Below are the code and all the weights of a small trained network. Each question names an input and a target symbol and asks about switching units off, where a switched-off unit gives its printed mean instead of its output.

import numpy as np


def w(rows, s, z=0):
    codes = np.array(rows[::2]) - 128.0
    scale = np.full(codes.shape[1], s)
    scale[-1] = z or s
    return codes * scale


def norm(h):
    return h / np.sqrt((h * h).mean(-1, keepdims=True) + 1e-5)


def f(y):
    return np.maximum(y, 0)


def softmax(a):
    e = np.exp(a - a.max(-1, keepdims=True))
    return e / e.sum(-1, keepdims=True)


def log_softmax(a):
    a = a - a.max(-1, keepdims=True)
    return a - np.log(np.exp(a).sum(-1, keepdims=True))


def net(x, mask):
    ids = ['ΛΞΠΦΨΩαβγδεζηθμτ'.index(c) for c in x.split()]
    T = len(ids)
    res = E[ids] + P[:T]
    r = norm(res)
    for j in range(2):
        rows = slice(3 * j, 3 * j + 3)
        q, k, v = (r @ M[0][rows].T for M in (Q, K, V))
        z = softmax(np.where(np.tri(T) > 0, q @ k.T / 3**0.5, -1e9)) @ v
        o = O[0][rows]
        res = res + np.where(mask[j], z, o[:, -1]) @ o[:, :-1]
    y = f(norm(res) @ A[0][:, :-1].T + A[0][:, -1])
    res = res + np.where(mask[2:18], y, B[0][:, -1]) @ B[0][:, :-1]
    return log_softmax(norm(res)[-1] @ U[:, :-1].T + U[:, -1])


Q, K, V, O, A, B = {}, {}, {}, {}, {}, {}
E = w([
[72,83,59],'Λ',
[61,108,107],'Ξ',
[88,71,112],'Π',
[59,188,133],'Φ',
[44,79,86],'Ψ',
[110,121,149],'Ω',
[99,103,100],'α',
[91,10,202],'β',
[97,145,100],'γ',
[72,180,77],'δ',
[97,60,101],'ε',
[74,121,71],'ζ',
[120,93,151],'η',
[108,119,151],'θ',
[108,152,124],'μ',
[35,146,75],'τ',
],0.012)
P = w([
[208,137,145],'0',
[104,173,108],'1',
[96,146,113],'2',
[83,152,110],'3',
[66,146,124],'4',
[57,145,134],'5',
[44,149,152],'6',
[36,167,152],'7',
[17,154,171],'8',
[9,174,173],'9',
[4,171,175],'10',
],0.012)
Q[0] = w([
[192,134,96],'h1',
[178,141,69],'h1',
[251,141,77],'h1',
[170,129,140],'h2',
[87,149,132],'h2',
[54,133,99],'h2',
],0.014)
K[0] = w([
[57,63,162],'h1',
[22,141,129],'h1',
[44,152,188],'h1',
[24,181,129],'h2',
[248,101,186],'h2',
[198,164,61],'h2',
],0.013)
V[0] = w([
[7,97,167],'h1',
[117,94,207],'h1',
[156,21,94],'h1',
[105,174,97],'h2',
[169,199,196],'h2',
[224,134,227],'h2',
],0.017)
O[0] = w([
[138,107,253,1],'h1',
[44,68,210,92],'h1',
[70,226,140,211],'h1',
[158,150,88,98],'h2',
[102,53,122,111],'h2',
[81,51,122,182],'h2',
],0.013,0.014)
A[0] = w([
[114,51,164,191],'n1',
[67,143,59,133],'n2',
[145,120,137,88],'n3',
[158,146,50,90],'n4',
[91,161,171,165],'n5',
[167,118,155,67],'n6',
[105,142,162,204],'n7',
[102,134,104,255],'n8',
[105,154,178,230],'n9',
[162,103,119,172],'n10',
[60,164,116,207],'n11',
[78,144,131,203],'n12',
[251,153,149,225],'n13',
[163,67,151,159],'n14',
[69,150,96,88],'n15',
[173,92,114,137],'n16',
],0.019,0.0048)
B[0] = w([
[195,25,241,159],'n1',
[63,180,196,254],'n2',
[36,98,170,128],'n3',
[56,64,129,201],'n4',
[155,122,187,170],'n5',
[104,148,79,128],'n6',
[216,103,172,161],'n7',
[157,104,205,219],'n8',
[253,129,190,166],'n9',
[171,110,71,139],'n10',
[162,158,183,244],'n11',
[137,112,209,205],'n12',
[224,25,191,167],'n13',
[245,161,125,133],'n14',
[52,147,154,209],'n15',
[141,71,119,138],'n16',
],0.0071,0.014)
U = w([
[157,201,137,91],'Λ',
[105,156,153,47],'Ξ',
[102,152,182,184],'Π',
[192,63,137,138],'Φ',
[210,182,206,104],'Ψ',
[111,70,150,114],'Ω',
[63,149,120,255],'α',
[176,82,250,94],'β',
[91,99,49,57],'γ',
[174,98,51,90],'δ',
[101,160,173,129],'ε',
[151,198,40,80],'ζ',
[91,88,170,62],'η',
[112,77,152,97],'θ',
[112,75,96,96],'μ',
[230,129,132,142],'τ',
],0.02,0.0089)

Each question gives the input, a string of symbols that net reads in full, and the target symbol t.
The units are the heads (3 rows each of Q, K, V and O) and the neurons (one row each of A and B). Each row of codes is followed by its name. A weight is (code - 128) times the scale printed after its matrix; where a second scale follows, it is the last column's (O, A, B and U).
mask holds one flag per unit, heads first, then neurons. A switched-off unit (its flag False) gives its mean, the last column of its rows in O or B, instead of its output. The means were averaged over made-up inputs and are rounded, as every weight is.
A unit's drop is (log p(t) with every unit on - log p(t) with that unit switched off) / (log p(t) with every unit on - log p(t) with every unit switched off).
The circuit of an input: a set's keep is (log p(t) with only the set's units on - log p(t) with every unit switched off) / (log p(t) with every unit on - log p(t) with every unit switched off). Starting from the 12 units with the biggest drops (on a tie, the unit counted first), units are removed one at a time, each time the one whose removal leaves the highest keep (on an exact tie, the one counted first), for as long as the keep stays at least 0.8.
units of the circuit, in order: the units of the circuit, biggest drop first
which heads matter: for each layer, one digit per head in row order, 1 if its drop is at least 0.15 and else 0, layers parted by /
drop when u is switched off: that unit's drop, to one decimal
input Ψ Λ Π, target Ψ: units of the circuit, in order : (h2)
input ζ η Ψ Λ α τ ζ α θ α α, target ζ: which heads matter : 11
input Φ Λ Ψ, target Φ: which heads matter : 10
input ζ ζ ζ τ α Ψ δ Ω μ Ψ γ, target ζ: which heads matter : 11
input β δ α ζ Λ γ α θ α δ β, target β: which heads matter : 10
input β α Π β μ Φ Λ, target β: which heads matter : 10
input β Ω Ω Ω η ζ γ θ, target β: units of the circuit, in order : (h1; n9)
input β Ψ Ψ Π, target β: which heads matter : 10
input τ τ Ψ, target τ: which heads matter : 11
input ζ τ α β Ω ζ ζ ζ ε Π, target ζ: which heads matter : 11
input δ Π α α α ζ, target δ: which heads matter : 10
input Φ Ω Π α, target Φ: which heads matter : 10
input Ψ δ ζ η Ω Ψ α γ Ψ, target Ψ: which heads matter : 11
input β α β β Ψ γ δ, target β: which heads matter : 10
input ζ θ ζ ε μ, target ζ: units of the circuit, in order : (h1)
input δ β Λ Φ γ Φ Ω ζ Π ζ ζ, target δ: drop when h2 is switched off : 0.1
input Ψ γ ζ ζ Λ μ Ψ Λ, target Ψ: drop when h2 is switched off : 0.2
input γ η Π, target γ: drop when h1 is switched off : 0.5
